Here is a tiny trained network, its code and every weight. The questions are about switching its units off for an input and a class, where a switched-off unit gives its printed mean instead of its output.

import numpy as np


def w(rows, s, z=0):
    codes = np.array(rows[::2]) - 128.0
    scale = np.full(codes.shape[1], s)
    scale[-1] = z or s
    return codes * scale


def norm(h):
    return h / np.sqrt((h * h).mean(-1, keepdims=True) + 1e-5)


def f(y):
    return y / 2 * (1 + np.tanh(0.7978845608 * (y + 0.044715 * y**3)))


def log_softmax(a):
    a = a - a.max(-1, keepdims=True)
    return a - np.log(np.exp(a).sum(-1, keepdims=True))


def net(x, mask):
    res = np.array(x, float).reshape(1, 5) / 4 @ E
    u = 0
    for l in range(2):
        y = f(norm(res) @ A[l][:, :-1].T + A[l][:, -1])
        res = res + np.where(mask[u : u + 4], y, B[l][:, -1]) @ B[l][:, :-1]
        u += 4
    return log_softmax(norm(res)[-1] @ U[:, :-1].T + U[:, -1])


A, B = {}, {}
E = w([
[152,157,147,132,142,144,167],'x0',
[241,214,236,233,67,2,54],'x1',
[112,153,138,121,135,114,144],'x2',
[155,118,133,123,138,146,139],'x3',
[130,43,3,81,249,16,159],'x4',
],0.0082)
A[0] = w([
[187,102,36,141,176,95,142,156],'L0N1',
[181,138,107,133,166,66,116,62],'L0N2',
[69,178,125,124,128,245,100,211],'L0N3',
[81,167,141,127,133,106,171,1],'L0N4',
],0.012,0.0059)
B[0] = w([
[40,103,51,103,100,144,185,227],'L0N1',
[232,102,68,94,20,144,99,175],'L0N2',
[181,72,44,31,46,99,159,255],'L0N3',
[108,1,124,96,176,123,107,115],'L0N4',
],0.0096,0.0094)
A[1] = w([
[168,143,176,5,90,255,65,248],'L1N1',
[192,158,41,120,183,56,69,162],'L1N2',
[64,130,116,204,114,215,165,79],'L1N3',
[93,61,119,173,37,45,112,250],'L1N4',
],0.0089,0.0021)
B[1] = w([
[209,170,178,232,62,63,178,227],'L1N1',
[155,29,100,25,39,146,254,179],'L1N2',
[147,80,73,14,88,208,157,126],'L1N3',
[218,209,199,137,90,158,121,254],'L1N4',
],0.0091,0.0072)
U = w([
[242,83,107,60,12,78,201,248],'0',
[42,68,201,180,215,191,17,3],'1',
[90,64,211,129,199,193,22,3],'2',
[197,193,244,201,59,67,84,252],'3',
[49,50,53,36,156,133,182,219],'4',
[55,144,212,124,186,182,62,3],'5',
[56,51,222,166,204,195,71,3],'6',
],0.012,0.0062)

Each question gives the input, the list of numbers given to net, and the class t.
The units are the neurons (one row each of A and B). Each row of codes is followed by its name. A weight is (code - 128) times the scale printed after its matrix; where a second scale follows, it is the last column's (A, B and U).
mask holds one flag per neuron, layer by layer. A switched-off neuron (its flag False) gives its mean, the last column of its row in B, instead of its output. The means were averaged over made-up inputs and are rounded, as every weight is.
A unit's drop is (log p(t) with every unit on - log p(t) with that unit switched off) / (log p(t) with every unit on - log p(t) with every unit switched off).
The circuit of an input: a set's keep is (log p(t) with only the set's units on - log p(t) with every unit switched off) / (log p(t) with every unit on - log p(t) with every unit switched off). Starting from all 8 units, units are removed one at a time, each time the one whose removal leaves the highest keep (on an exact tie, the one counted first), for as long as the keep stays at least 0.8.
units of the circuit, in order: the units of the circuit, biggest drop first
k most important neurons: the k neurons with the biggest drops, biggest first
k most important neurons of layer l: the k neurons of layer l with the biggest drops, biggest first
drop of u: that unit's drop, to one decimal
input [-3,4,3,6,-2], class 3: units of the circuit, in order : L0N3
input [8,0,6,-8,2], class 4: 3 most important neurons : L1N1, L0N3, L0N4
input [-2,1,6,2,-4], class 3: units of the circuit, in order : L0N1, L1N2
input [0,-1,-1,-3,6], class 4: 2 most important neurons of layer 0 : L0N1, L0N3
input [-6,-1,-6,2,4], class 4: 3 most important neurons : L0N1, L0N3, L1N1
input [8,-2,-8,-7,8], class 4: 3 most important neurons : L0N1, L0N3, L1N1
input [-4,0,6,0,8], class 4: 3 most important neurons : L0N1, L1N1, L0N3
input [0,6,5,6,0], class 3: 2 most important neurons of layer 0 : L0N3, L0N1
input [-1,0,1,5,2], class 4: drop of L0N1 : 1.1
input [3,6,-3,0,0], class 3: drop of L0N2 : -0.1
input [-5,5,8,1,-2], class 3: drop of L0N3 : 0.3
input [0,6,-5,4,-2], class 3: drop of L0N3 : 0.4
